Below are the code and all the weights of a small trained network. Each question names an input and a class and asks about switching units off, where a switched-off unit gives its printed mean instead of its output.

import numpy as np


def w(rows, s, z=0):
    codes = np.array(rows[::2]) - 128.0
    scale = np.full(codes.shape[1], s)
    scale[-1] = z or s
    return codes * scale


def norm(h):
    return h / np.sqrt((h * h).mean(-1, keepdims=True) + 1e-5)


def f(y):
    return y / 2 * (1 + np.tanh(0.7978845608 * (y + 0.044715 * y**3)))


def log_softmax(a):
    a = a - a.max(-1, keepdims=True)
    return a - np.log(np.exp(a).sum(-1, keepdims=True))


def net(x, mask):
    res = np.array(x, float).reshape(1, 7) / 4 @ E
    u = 0
    for l in range(4):
        y = f(norm(res) @ A[l][:, :-1].T + A[l][:, -1])
        res = res + np.where(mask[u : u + 12], y, B[l][:, -1]) @ B[l][:, :-1]
        u += 12
    return log_softmax(norm(res)[-1] @ U[:, :-1].T + U[:, -1])


A, B = {}, {}
E = w([
[165,188,11,62,34,129,222,93,149,167,100,112],'x0',
[136,135,131,132,193,88,102,79,238,94,46,75],'x1',
[116,132,177,135,67,134,176,168,126,74,37,125],'x2',
[137,58,151,244,107,85,175,140,175,183,143,113],'x3',
[163,86,154,97,134,146,136,73,180,147,92,252],'x4',
[164,82,144,49,98,42,133,160,170,57,186,137],'x5',
[136,77,99,120,172,161,181,90,94,80,146,96],'x6',
],0.0024)
A[0] = w([
[133,89,115,50,83,51,135,177,161,110,174,118,113],'L0N1',
[105,172,156,103,108,24,60,188,129,224,83,158,113],'L0N2',
[102,136,173,162,184,184,107,251,163,74,190,30,97],'L0N3',
[88,102,196,121,66,105,150,148,114,123,31,104,115],'L0N4',
[105,218,111,8,195,193,125,122,160,75,164,119,57],'L0N5',
[130,114,96,118,193,116,103,170,186,205,141,103,88],'L0N6',
[159,13,96,118,195,163,211,70,53,67,122,81,162],'L0N7',
[95,153,61,151,83,104,133,134,110,117,148,66,139],'L0N8',
[131,112,94,83,199,148,86,112,146,191,212,139,80],'L0N9',
[227,146,32,167,187,71,15,69,109,191,229,135,121],'L0N10',
[109,95,187,127,244,123,116,171,84,121,125,135,163],'L0N11',
[75,88,203,120,72,166,141,196,105,105,81,114,249],'L0N12',
],0.0032,0.0012)
B[0] = w([
[161,157,191,133,161,177,147,105,109,208,127,71,203],'L0N1',
[205,113,41,151,129,191,105,185,113,43,125,66,177],'L0N2',
[97,175,102,114,106,57,111,101,161,150,135,164,206],'L0N3',
[87,59,153,73,87,191,121,157,151,109,97,107,161],'L0N4',
[70,167,154,178,109,168,151,174,151,73,152,152,201],'L0N5',
[98,112,121,148,105,152,174,174,159,86,129,55,155],'L0N6',
[178,116,88,137,61,138,35,221,187,153,120,119,215],'L0N7',
[115,134,89,61,120,61,119,80,147,146,110,149,164],'L0N8',
[122,104,146,116,97,66,140,154,85,100,49,103,187],'L0N9',
[78,48,170,70,28,181,167,146,118,68,2,141,255],'L0N10',
[164,175,137,96,94,131,78,84,126,133,141,138,207],'L0N11',
[98,50,58,58,155,125,93,91,90,160,159,146,206],'L0N12',
],0.0042,0.0018)
A[1] = w([
[190,68,121,62,96,67,141,161,138,30,211,179,123],'L1N1',
[96,186,210,131,182,91,89,157,141,110,200,155,245],'L1N2',
[13,66,125,57,152,213,134,106,165,179,130,139,231],'L1N3',
[192,212,124,85,110,183,94,185,96,104,120,142,166],'L1N4',
[66,133,101,185,112,232,115,46,70,166,52,107,99],'L1N5',
[100,171,180,191,160,119,59,157,160,85,235,146,1],'L1N6',
[82,111,103,118,101,57,126,155,18,211,155,194,44],'L1N7',
[146,79,109,210,93,96,175,138,117,185,145,75,206],'L1N8',
[107,229,137,100,150,167,131,73,70,47,132,158,41],'L1N9',
[103,63,88,74,154,160,174,253,129,95,59,142,132],'L1N10',
[115,111,205,92,139,53,181,150,141,51,134,103,134],'L1N11',
[123,25,170,231,98,51,216,85,169,212,152,125,154],'L1N12',
],0.0028,0.00042)
B[1] = w([
[160,168,177,114,193,176,114,165,107,154,83,96,246],'L1N1',
[92,91,136,128,153,156,194,63,165,164,167,127,157],'L1N2',
[97,171,194,81,143,53,157,137,132,57,67,77,211],'L1N3',
[114,44,154,216,142,148,92,190,188,90,152,134,200],'L1N4',
[196,98,203,55,181,161,106,228,126,196,129,89,230],'L1N5',
[125,92,43,162,57,149,145,129,116,226,133,139,141],'L1N6',
[192,124,76,125,144,67,199,122,148,74,104,124,184],'L1N7',
[82,140,157,91,176,153,84,213,111,59,196,177,186],'L1N8',
[40,84,108,90,150,247,164,204,159,112,195,152,168],'L1N9',
[115,28,115,210,141,55,93,138,97,139,80,76,220],'L1N10',
[164,171,232,94,151,219,123,99,86,108,137,121,179],'L1N11',
[26,164,133,72,164,174,126,254,168,104,92,144,252],'L1N12',
],0.0034,0.0015)
A[2] = w([
[114,207,114,148,120,178,110,114,169,166,220,81,26],'L2N1',
[87,72,142,173,208,162,98,182,113,152,126,105,176],'L2N2',
[201,60,143,68,245,122,163,119,242,132,63,231,64],'L2N3',
[59,162,172,125,199,71,141,113,57,168,211,49,148],'L2N4',
[15,219,119,129,96,21,139,111,160,63,110,42,100],'L2N5',
[175,17,141,140,186,152,2,125,65,95,133,120,146],'L2N6',
[27,39,157,99,143,81,19,118,86,96,121,160,51],'L2N7',
[220,143,79,155,118,129,189,116,140,88,122,43,118],'L2N8',
[121,58,124,124,130,162,36,147,71,182,137,20,169],'L2N9',
[196,138,221,149,179,242,177,155,83,224,99,140,108],'L2N10',
[145,104,42,130,116,149,52,188,164,108,185,2,1],'L2N11',
[62,138,37,176,160,171,94,104,56,219,63,131,173],'L2N12',
],0.0028,0.00099)
B[2] = w([
[179,130,126,148,150,81,168,140,59,115,155,116,103],'L2N1',
[126,230,172,1,20,113,122,153,150,129,246,167,219],'L2N2',
[123,235,96,174,133,114,94,169,46,136,75,159,254],'L2N3',
[126,240,153,75,122,88,106,92,95,172,71,144,139],'L2N4',
[103,141,83,138,186,81,195,130,68,134,132,138,189],'L2N5',
[128,187,113,219,42,83,151,128,209,201,126,120,238],'L2N6',
[96,68,132,195,57,164,180,77,98,165,123,138,218],'L2N7',
[95,147,118,163,119,122,59,51,189,181,117,195,131],'L2N8',
[151,109,165,124,97,74,117,100,174,80,85,152,224],'L2N9',
[230,193,115,46,149,88,131,127,83,104,158,135,187],'L2N10',
[181,172,105,180,120,69,69,180,120,139,114,133,185],'L2N11',
[197,97,209,95,103,71,128,142,149,109,185,75,162],'L2N12',
],0.0031,0.0021)
A[3] = w([
[175,112,115,171,153,190,132,163,152,118,77,255,158],'L3N1',
[192,138,135,124,101,126,108,177,99,138,74,164,116],'L3N2',
[116,95,204,162,160,102,67,64,92,139,138,207,167],'L3N3',
[115,66,205,76,123,132,99,126,102,118,55,135,159],'L3N4',
[154,90,98,97,65,104,160,152,13,142,142,194,86],'L3N5',
[173,155,30,73,77,197,213,150,209,161,78,96,92],'L3N6',
[196,163,191,19,176,126,103,127,142,141,145,58,136],'L3N7',
[88,145,153,142,145,60,216,177,208,187,147,125,249],'L3N8',
[155,93,107,131,89,116,168,172,22,138,202,169,122],'L3N9',
[108,170,168,110,116,52,71,152,58,149,55,145,180],'L3N10',
[107,193,143,191,211,122,146,74,167,109,67,74,55],'L3N11',
[162,136,84,42,138,90,191,154,101,116,105,148,124],'L3N12',
],0.0039,0.0016)
B[3] = w([
[103,164,27,99,149,71,94,147,85,88,181,67,233],'L3N1',
[130,98,90,151,152,54,42,114,116,86,114,91,215],'L3N2',
[112,209,101,100,73,96,190,117,158,217,163,145,170],'L3N3',
[93,93,118,159,120,147,208,122,87,152,155,58,237],'L3N4',
[97,148,197,185,211,146,142,82,160,106,79,70,211],'L3N5',
[127,118,216,152,58,100,151,122,140,179,233,157,231],'L3N6',
[189,65,179,98,156,132,103,212,70,224,67,156,199],'L3N7',
[115,156,122,72,161,253,101,113,68,82,147,169,219],'L3N8',
[172,132,109,116,191,160,120,109,251,100,62,124,200],'L3N9',
[173,95,80,120,124,107,213,41,81,106,130,149,254],'L3N10',
[145,91,154,161,202,176,131,79,178,114,126,137,159],'L3N11',
[73,135,125,175,113,117,79,51,114,167,111,167,201],'L3N12',
],0.0044,0.0028)
U = w([
[82,182,186,155,28,125,157,51,190,233,228,193,142],'0',
[29,147,140,63,137,243,113,255,129,69,161,159,141],'1',
[76,19,185,141,62,112,186,105,88,125,49,66,122],'2',
[232,119,223,61,169,124,80,174,76,220,85,136,122],'3',
[141,141,143,191,227,157,118,71,246,86,73,115,125],'4',
[107,187,43,120,161,54,123,102,56,112,122,133,154],'5',
[191,90,101,216,45,81,29,204,188,101,157,107,114],'6',
[181,43,115,215,141,178,147,143,110,136,194,176,2],'7',
],0.0075,0.0074)

Each question gives the input, the list of numbers given to net, and the class t.
The units are the neurons (one row each of A and B). Each row of codes is followed by its name. A weight is (code - 128) times the scale printed after its matrix; where a second scale follows, it is the last column's (A, B and U).
mask holds one flag per neuron, layer by layer. A switched-off neuron (its flag False) gives its mean, the last column of its row in B, instead of its output. The means were averaged over made-up inputs and are rounded, as every weight is.
A unit's drop is (log p(t) with every unit on - log p(t) with that unit switched off) / (log p(t) with every unit on - log p(t) with every unit switched off).
The circuit of an input: a set's keep is (log p(t) with only the set's units on - log p(t) with every unit switched off) / (log p(t) with every unit on - log p(t) with every unit switched off). Starting from the 12 units with the biggest drops (on a tie, the unit counted first), units are removed one at a time, each time the one whose removal leaves the highest keep (on an exact tie, the one counted first), for as long as the keep stays at least 0.8.
circuit, biggest first: the units of the circuit, biggest drop first
k most important neurons: the k neurons with the biggest drops, biggest first
k most important neurons of layer l: the k neurons of layer l with the biggest drops, biggest first
input [-5,-4,0,-1,-6,-4,-2], class 5: most important neuron	L2N4
input [3,-5,2,-5,-4,3,-6], class 6: 2 most important neurons of layer 3	L3N8; L3N11
input [5,-6,-4,-4,-4,-6,6], class 3: 3 most important neurons	L1N5; L2N12; L2N7
input [-3,4,-1,8,4,1,7], class 1: circuit, biggest first	L1N12; L3N8
input [6,-8,2,-2,2,7,-2], class 4: circuit, biggest first	L3N9; L3N5; L2N2
input [-7,-7,-8,3,-3,5,6], class 2: circuit, biggest first	L0N10; L0N9
input [3,-5,7,-1,-7,6,-4], class 2: circuit, biggest first	L3N1; L3N5; L2N2
input [-3,2,2,8,4,-1,-7], class 1: 2 most important neurons	L1N12; L0N7
input [-7,6,-4,4,6,-7,-4], class 0: 3 most important neurons	L3N3; L0N1; L1N1
input [5,6,0,-4,8,-6,-4], class 5: 2 most important neurons	L2N3; L3N1
input [-1,-4,-5,0,3,8,8], class 3: 4 most important neurons	L1N1; L0N1; L0N2; L3N7
input [-7,5,-8,-5,2,8,-4], class 2: 3 most important neurons of layer 3	L3N4; L3N6; L3N7
input [-5,-1,2,-5,-6,3,-3], class 5: circuit, biggest first	L0N3; L2N5
input [-2,6,-8,-5,8,-4,-8], class 2: circuit, biggest first	L0N10; L0N9; L3N4
input [5,6,-4,-4,1,7,3], class 3: circuit, biggest first	L3N7
input [7,1,7,8,-8,3,6], class 1: circuit, biggest first	L1N8; L3N8; L1N12
input [1,-8,2,2,1,-8,3], class 3: 3 most important neurons	L1N5; L2N10; L3N7
input [-1,7,-8,-2,2,-1,-8], class 2: circuit, biggest first	L0N10; L3N4
input [0,-1,-5,1,6,7,0], class 3: 3 most important neurons	L1N1; L0N1; L3N7
input [3,7,-7,-6,5,5,-2], class 2: 2 most important neurons	L0N10; L0N9
input [0,6,4,-8,4,1,-5], class 1: 2 most important neurons of layer 0	L0N5; L0N7
input [5,-4,-6,0,-7,4,8], class 6: most important neuron of layer 1	L1N3
input [3,-5,-1,-2,5,-7,0], class 3: 3 most important neurons	L1N5; L3N7; L2N10
input [-8,7,6,3,3,7,-5], class 0: 2 most important neurons	L3N3; L0N10
input [8,-3,3,5,-7,1,8], class 0: circuit, biggest first	L3N6; L2N8
input [-5,7,-8,-8,0,-1,7], class 1: circuit, biggest first	L0N5; L1N9
input [2,1,7,-3,6,-5,-3], class 2: circuit, biggest first	L0N4; L3N4; L1N10
input [4,-2,4,-7,8,-4,-7], class 5: circuit, biggest first	L3N1; L3N2
input [3,1,-5,-6,-1,5,-1], class 1: circuit, biggest first	L0N5
